Here is a tiny trained network, its code and every weight. The questions are about switching its units off for an input and a class, where a switched-off unit gives its printed mean instead of its output.

import numpy as np


def w(rows, s, z=0):
    codes = np.array(rows[::2]) - 128.0
    scale = np.full(codes.shape[1], s)
    scale[-1] = z or s
    return codes * scale


def f(y):
    return y / 2 * (1 + np.tanh(0.7978845608 * (y + 0.044715 * y**3)))


def log_softmax(a):
    a = a - a.max(-1, keepdims=True)
    return a - np.log(np.exp(a).sum(-1, keepdims=True))


def net(x, mask):
    res = np.array(x, float).reshape(1, 8) / 4 @ E
    y = f(res @ A[0][:, :-1].T + A[0][:, -1])
    res = res + np.where(mask, y, B[0][:, -1]) @ B[0][:, :-1]
    return log_softmax(res[-1] @ U[:, :-1].T + U[:, -1])


A, B = {}, {}
E = w([
[213,141,152,115,133,104,54,88,115,159,217,124],'x0',
[121,98,109,127,142,113,131,121,133,110,143,116],'x1',
[132,135,126,116,133,115,121,125,148,134,110,142],'x2',
[146,133,130,112,126,120,143,123,139,124,119,122],'x3',
[104,99,142,52,53,71,162,195,119,192,164,126],'x4',
[108,95,112,140,86,129,111,109,111,106,135,154],'x5',
[112,147,132,116,149,147,121,131,128,142,137,134],'x6',
[163,76,136,133,128,206,122,182,252,138,164,164],'x7',
],0.017)
A[0] = w([
[118,87,129,131,113,214,134,208,214,111,138,147,178],'N1',
[81,172,75,157,144,137,121,100,107,104,4,51,252],'N2',
[112,122,182,90,78,89,132,120,89,178,166,60,121],'N3',
[180,84,107,98,92,172,118,203,215,160,192,153,118],'N4',
[130,189,49,102,109,7,136,104,77,151,144,146,207],'N5',
[201,92,157,125,163,149,69,150,182,84,184,118,133],'N6',
[217,130,144,153,154,118,68,42,82,175,146,105,171],'N7',
[160,137,109,130,169,107,72,153,83,205,194,128,169],'N8',
[156,99,146,101,88,72,102,139,132,219,207,124,93],'N9',
[154,174,164,133,93,129,110,75,99,152,171,74,160],'N10',
[114,87,130,146,121,144,183,194,169,99,82,143,155],'N11',
[104,103,114,151,141,76,174,100,147,104,131,185,132],'N12',
[37,97,132,70,85,66,207,254,97,166,129,110,207],'N13',
[174,168,132,144,171,134,66,35,137,87,153,144,162],'N14',
[200,71,120,176,116,252,85,107,188,92,111,110,176],'N15',
[81,91,143,169,213,188,192,65,120,102,62,157,254],'N16',
],0.0097,0.0064)
B[0] = w([
[189,108,102,220,91,198,150,216,147,144,115,134,219],'N1',
[175,182,166,153,95,81,213,182,36,53,135,165,222],'N2',
[91,146,90,74,148,82,98,136,190,107,106,189,190],'N3',
[219,80,189,145,54,114,155,207,37,147,201,197,213],'N4',
[91,96,134,96,166,103,130,92,141,97,70,90,215],'N5',
[175,183,204,132,90,145,92,112,128,149,177,125,196],'N6',
[160,57,56,143,115,63,84,24,140,146,184,60,211],'N7',
[161,133,146,102,151,31,131,114,152,113,109,138,187],'N8',
[172,69,161,24,103,61,89,143,76,58,97,255,196],'N9',
[124,105,116,131,209,68,84,92,98,111,103,137,179],'N10',
[124,132,81,184,91,164,171,209,151,186,92,121,192],'N11',
[116,141,150,140,103,128,147,125,142,124,113,124,146],'N12',
[15,126,142,99,140,176,165,130,88,188,61,179,252],'N13',
[136,45,128,241,81,60,114,76,132,200,136,69,205],'N14',
[190,198,168,141,128,173,100,126,212,151,180,99,223],'N15',
[207,157,79,158,119,116,188,199,92,38,140,158,215],'N16',
],0.009,0.025)
U = w([
[173,142,186,121,100,89,161,156,51,35,161,168,252],'0',
[130,117,73,178,143,83,122,64,109,152,128,47,199],'1',
[174,200,85,158,129,188,156,157,191,84,121,98,59],'2',
[159,165,186,138,116,147,77,82,175,173,196,96,77],'3',
[4,178,142,99,139,139,175,121,92,136,74,115,147],'4',
[89,119,118,55,162,85,74,96,158,74,105,155,16],'5',
[103,82,141,140,108,166,178,156,122,222,128,141,52],'6',
],0.011,0.0031)

Each question gives the input, the list of numbers given to net, and the class t.
The units are the neurons (one row each of A and B). Each row of codes is followed by its name. A weight is (code - 128) times the scale printed after its matrix; where a second scale follows, it is the last column's (A, B and U).
mask holds one flag per neuron, in row order. A switched-off neuron (its flag False) gives its mean, the last column of its row in B, instead of its output. The means were averaged over made-up inputs and are rounded, as every weight is.
A unit's drop is (log p(t) with every unit on - log p(t) with that unit switched off) / (log p(t) with every unit on - log p(t) with every unit switched off).
The circuit of an input: a set's keep is (log p(t) with only the set's units on - log p(t) with every unit switched off) / (log p(t) with every unit on - log p(t) with every unit switched off). Starting from the 12 units with the biggest drops (on a tie, the unit counted first), units are removed one at a time, each time the one whose removal leaves the highest keep (on an exact tie, the one counted first), for as long as the keep stays at least 0.8.
circuit, biggest first: the units of the circuit, biggest drop first
most important unit: the unit with the biggest drop
top k neurons: the k neurons with the biggest drops, biggest first
drop of u: that unit's drop, to one decimal
input [4,-1,-7,-1,0,-1,-7,2], class 3: circuit, biggest first => [N2; N16]
input [-2,-1,-3,-3,-5,7,-1,1], class 2: top 2 neurons => [N4; N9]
input [-2,8,-8,-2,7,8,1,-5], class 4: circuit, biggest first => [N13]
input [7,1,4,2,-6,-5,3,2], class 3: top 2 neurons => [N6; N15]
input [1,0,1,-8,-6,7,-5,-6], class 1: top 2 neurons => [N14; N7]
input [-5,-7,5,-7,-6,-2,2,1], class 2: top 2 neurons => [N4; N9]
input [1,-8,-4,-7,0,-6,-7,2], class 3: top 2 neurons => [N2; N16]
input [8,-3,-7,2,4,-2,8,0], class 5: top 3 neurons => [N2; N3; N16]
input [-4,-2,-5,3,-8,5,1,1], class 2: top 2 neurons => [N15; N4]
input [1,5,-5,-2,-3,-3,-4,-8], class 1: top 2 neurons => [N7; N4]
input [0,-7,-3,-6,8,-2,-7,6], class 6: top 2 neurons => [N13; N2]
input [-4,-8,7,-5,8,-5,-1,1], class 6: drop of N4 => 0.2
input [8,2,-3,-6,-1,-7,-2,-6], class 1: drop of N7 => 0.2
input [-1,4,5,-4,7,-6,2,2], class 6: most important unit => N13
input [0,-5,7,-5,-1,-1,-2,7], class 2: drop of N1 => 0.9
input [-2,5,-3,1,-6,4,5,1], class 2: drop of N4 => 0.5
